<14> [2.131, 1.369, 0.734, 1.809, -1.537, -0.782, -3.134, 0.149, -1.585, -2.802, 3.568, -0.578, -2.789, -3.610, -0.093, 1.228, 0.635, 0.384, -0.626, 0.582, -1.993, -0.793, 3.582, -0.145, -3.120, 0.823]
[-0.576, 0.043, -0.805, -0.672, -0.963, -2.159, 0.146, -0.132, -0.613, -0.719, 0.691, -1.568, 1.284, -0.957, 0.871, 0.784, -0.468, 0.677, 1.171, 1.593, -0.436, -0.653, -0.179, -1.434, -0.554, 0.319] : <14>
<29> [-3.968, -0.974, -2.797, -2.227, -1.069, -1.329, 1.952, 0.928, -1.051, 0.877, 2.594, 1.114, 2.798, -1.628, 2.105, 1.303, -2.187, 1.131, 0.987, 0.751, -0.517, 2.984, -0.361, -2.170, -2.778, 0.476]
<2> [1.197, -3.649, -0.918, 0.262, -1.008, -1.955, -1.550, -0.781, -1.417, -0.271, -0.489, -0.820, 3.392, -3.238, 1.465, 1.817, -1.268, 0.204, 4.696, -0.153, -0.892, -3.567, 1.674, 0.755, -0.973, 0.798]
<11> [0.924, 0.507, -0.472, 0.518, -0.537, 0.749, 0.049, 0.620, 0.349, 0.213, 0.715, -1.079, 0.451, 1.433, 0.819, -0.789, -0.949, -0.167, 0.845, -0.823, 0.150, 0.601, 0.180, 0.078, 0.991, 0.160]
<26> [0.635, 1.850, 0.387, 1.863, 2.863, -0.474, -3.024, 0.854, -1.226, -1.351, 0.994, 1.759, 0.786, -1.722, 0.843, -1.395, -0.481, 1.404, 0.815, 0.716, 1.094, -1.330, -1.573, -0.093, -2.605, -0.245]
<15> [1.547, -1.872, -0.009, 0.786, -1.081, -0.626, 1.398, 1.293, 0.245, -1.608, 0.784, -2.295, 1.969, -0.738, 0.773, 1.444, 1.165, -0.495, 1.845, -0.195, 0.750, 0.703, 0.875, -1.874, -0.369, 1.402]
<13> [0.552, 1.180, -0.743, 0.220, -1.198, 0.009, 2.836, -0.259, -0.253, -0.257, 0.254, -1.637, -1.792, 0.422, 0.700, -2.381, 1.224, -0.605, 0.776, -1.510, 0.188, 0.703, 1.062, 0.850, -1.668, 0.423]
[-6.571, 2.143, 0.334, -0.488, -4.954, 2.176, 1.427, -2.324, -1.296, 4.623, -0.699, -1.705, -0.959, -2.519, -1.756, -0.389, -1.330, -1.305, -2.957, 2.576, -0.378, 2.824, -0.457, -1.375, -3.492, 1.436] : <29>
<20> [-0.969, -2.071, 0.064, 1.001, -0.917, 0.722, -0.457, -0.114, 2.121, -0.146, 0.651, -0.905, -1.732, 0.538, -1.100, -1.559, -1.039, -1.622, -0.176, 0.619, -2.186, -0.883, -0.650, 0.492, 0.792, -0.158]
[2.813, 1.671, -2.258, -1.364, 2.675, 1.766, -1.886, -4.135, 0.538, 0.191, 3.124, -0.429, -5.075, -2.791, -5.742, 3.221, 6.348, 1.153, 0.601, 4.607, -0.918, -0.001, -2.028, 2.132, 0.667, -2.348] : <11>
<13> [-0.025, 0.654, -1.169, 1.199, 1.522, 0.462, -0.029, 0.415, -1.001, 0.121, -1.297, 1.746, -2.800, 0.743, -0.743, -0.560, 3.977, -0.083, -3.288, 1.190, -1.213, -0.238, -3.155, -0.364, -1.337, 1.773]
[1.866, 0.904, -0.110, 1.122, -1.723, 0.999, 1.222, -1.007, 1.516, -1.486, -2.212, -6.012, -1.731, 0.162, 0.749, -2.709, 0.259, -2.389, 3.361, -1.353, 2.220, -1.970, 1.322, -1.000, -0.748, 0.483] : <13>
<26> [-1.237, 0.084, -0.440, -0.846, 0.198, 0.345, 0.698, -2.948, 1.106, -2.236, 0.384, 3.665, 1.398, 0.238, 1.997, 3.553, 0.511, -1.688, 1.142, 1.909, -1.606, 0.179, 4.094, 1.770, -1.711, 3.983]
<16> [-0.046, -0.867, -0.489, -1.066, 0.399, 2.602, 0.399, 0.560, -1.549, 1.698, -1.036, 0.365, 0.937, -1.341, -0.900, -0.570, -2.569, 1.666, -1.594, -0.204, -2.053, 0.171, 1.327, 1.515, -0.822, 1.742]
<14> [-2.043, 1.055, -1.389, -1.938, 0.041, -0.685, -0.184, 0.056, -0.892, -0.209, -0.737, -1.358, -0.065, 0.839, 0.300, -0.222, -0.845, 1.210, 0.094, 0.037, 0.638, -0.561, 0.825, -1.227, -1.696, -1.306]
[-1.676, 2.192, 1.871, 0.274, 2.161, -0.766, 0.138, -0.043, 0.826, -0.808, -0.883, 3.919, -0.904, 1.289, -0.918, -0.816, 2.882, -0.982, -2.485, 0.035, 0.063, -3.511, -2.553, 0.446, 0.872, 1.134] : <13>
[0.308, -2.251, -1.278, 1.774, -0.270, 0.763, -1.641, 0.195, 3.365, -0.388, -0.528, -0.630, -0.127, -1.685, -1.575, -0.990, 0.558, -0.587, 0.974, -2.917, 0.445, -2.222, -1.572, -0.986, -0.290, 0.703] : <13>
[1.559, 0.440, -0.402, -0.062, 0.004, 1.600, -0.386, -0.519, 0.780, -0.248, -0.027, -1.386, -0.925, 1.692, 1.631, -1.937, -0.117, 0.459, 0.810, 0.033, 0.182, 0.106, 0.226, 0.271, 2.033, 0.083] : <11>
<19> [-0.760, 0.130, 1.056, -0.844, 0.523, -1.195, -1.233, -0.016, -0.907, -0.676, -0.165, -0.931, 0.910, -1.224, -1.147, 1.207, 0.270, -1.327, -0.621, -3.772, 3.397, -1.758, -0.247, 1.448, -1.061, 2.778]
[-5.882, -2.298, 4.131, 0.709, -0.815, -6.634, 3.379, 2.870, -4.841, -1.540, -2.593, 4.714, 4.424, -2.969, -1.939, 2.852, -2.221, -0.788, -4.296, -0.677, -0.159, -1.168, 0.124, -3.105, -7.210, 0.240] : <11>
<21> [0.863, -0.734, 0.199, -0.438, -0.245, -1.737, 1.706, -2.122, 0.457, -0.358, -0.362, 0.286, 0.921, 0.432, -2.042, -1.346, 0.250, 0.428, 0.299, 0.539, 1.387, -0.613, -1.569, -1.565, 0.330, -1.828]
<21> [-0.247, 0.264, -0.185, -0.564, 0.418, 0.210, -0.146, -0.562, 1.338, 0.206, 0.376, -0.226, 0.806, 0.836, -0.820, 0.360, -0.102, -0.133, -0.199, 0.097, -0.291, -1.807, -0.745, -2.599, 0.850, 0.601]
[1.323, -2.357, -2.648, 1.055, 0.915, -0.571, -2.694, -0.703, 2.741, 1.824, -0.467, -1.107, 1.684, 2.413, -1.820, 0.483, 1.023, 2.513, -1.995, -0.664, 0.036, -0.281, -3.971, 0.466, -0.053, -0.471] : <13>
[2.366, -1.162, -0.146, 0.494, -0.204, 0.942, -0.393, -0.296, 0.510, -1.148, -0.828, -0.230, -0.379, -1.644, -1.064, 1.294, 0.860, 0.179, 1.250, -1.847, 0.766, 0.069, 0.696, 1.267, 1.212, -1.107] : <29>
[0.860, 0.355, -5.335, -0.601, -2.672, 0.918, 1.912, -1.544, -1.467, 0.748, -0.413, 3.408, -0.722, 0.318, -2.151, -1.391, 0.205, 3.443, 0.734, 1.004, 2.052, -3.155, -1.914, 0.873, -3.129, 0.270] : <16>
[-1.257, 2.125, -1.255, 1.212, 1.509, 2.744, -0.602, 0.157, -2.591, -0.047, 0.160, -0.571, 1.009, -1.327, 1.079, 1.546, 0.095, -1.387, 0.352, -0.111, 0.002, -0.383, 1.505, 2.346, -0.401, 4.101] : <21>
<11> [-1.299, -0.640, 0.884, 0.713, -1.415, -0.061, 0.682, 2.248, 0.094, 0.250, -2.228, 0.009, 3.742, 1.581, 3.083, -2.078, -3.876, -0.973, -0.672, -2.873, -0.212, 0.338, 1.015, -0.726, -0.061, 0.783]
[1.108, -0.947, 3.953, 3.758, 1.038, 1.739, 0.556, -1.234, 0.506, -0.193, -4.520, -1.080, -3.208, -1.209, -2.929, -2.392, 0.211, 0.973, -0.507, -0.271, 1.324, -1.113, 1.181, 2.305, 1.113, -0.069] : <29>
[-1.083, -2.046, 0.411, 1.011, -0.235, 1.056, -0.669, 1.029, -1.048, -0.236, 0.596, -0.558, 1.523, -4.959, 1.506, 1.176, -3.938, -0.238, 1.493, 0.356, -0.122, 0.291, 2.024, -0.239, -0.003, -0.935] : <13>
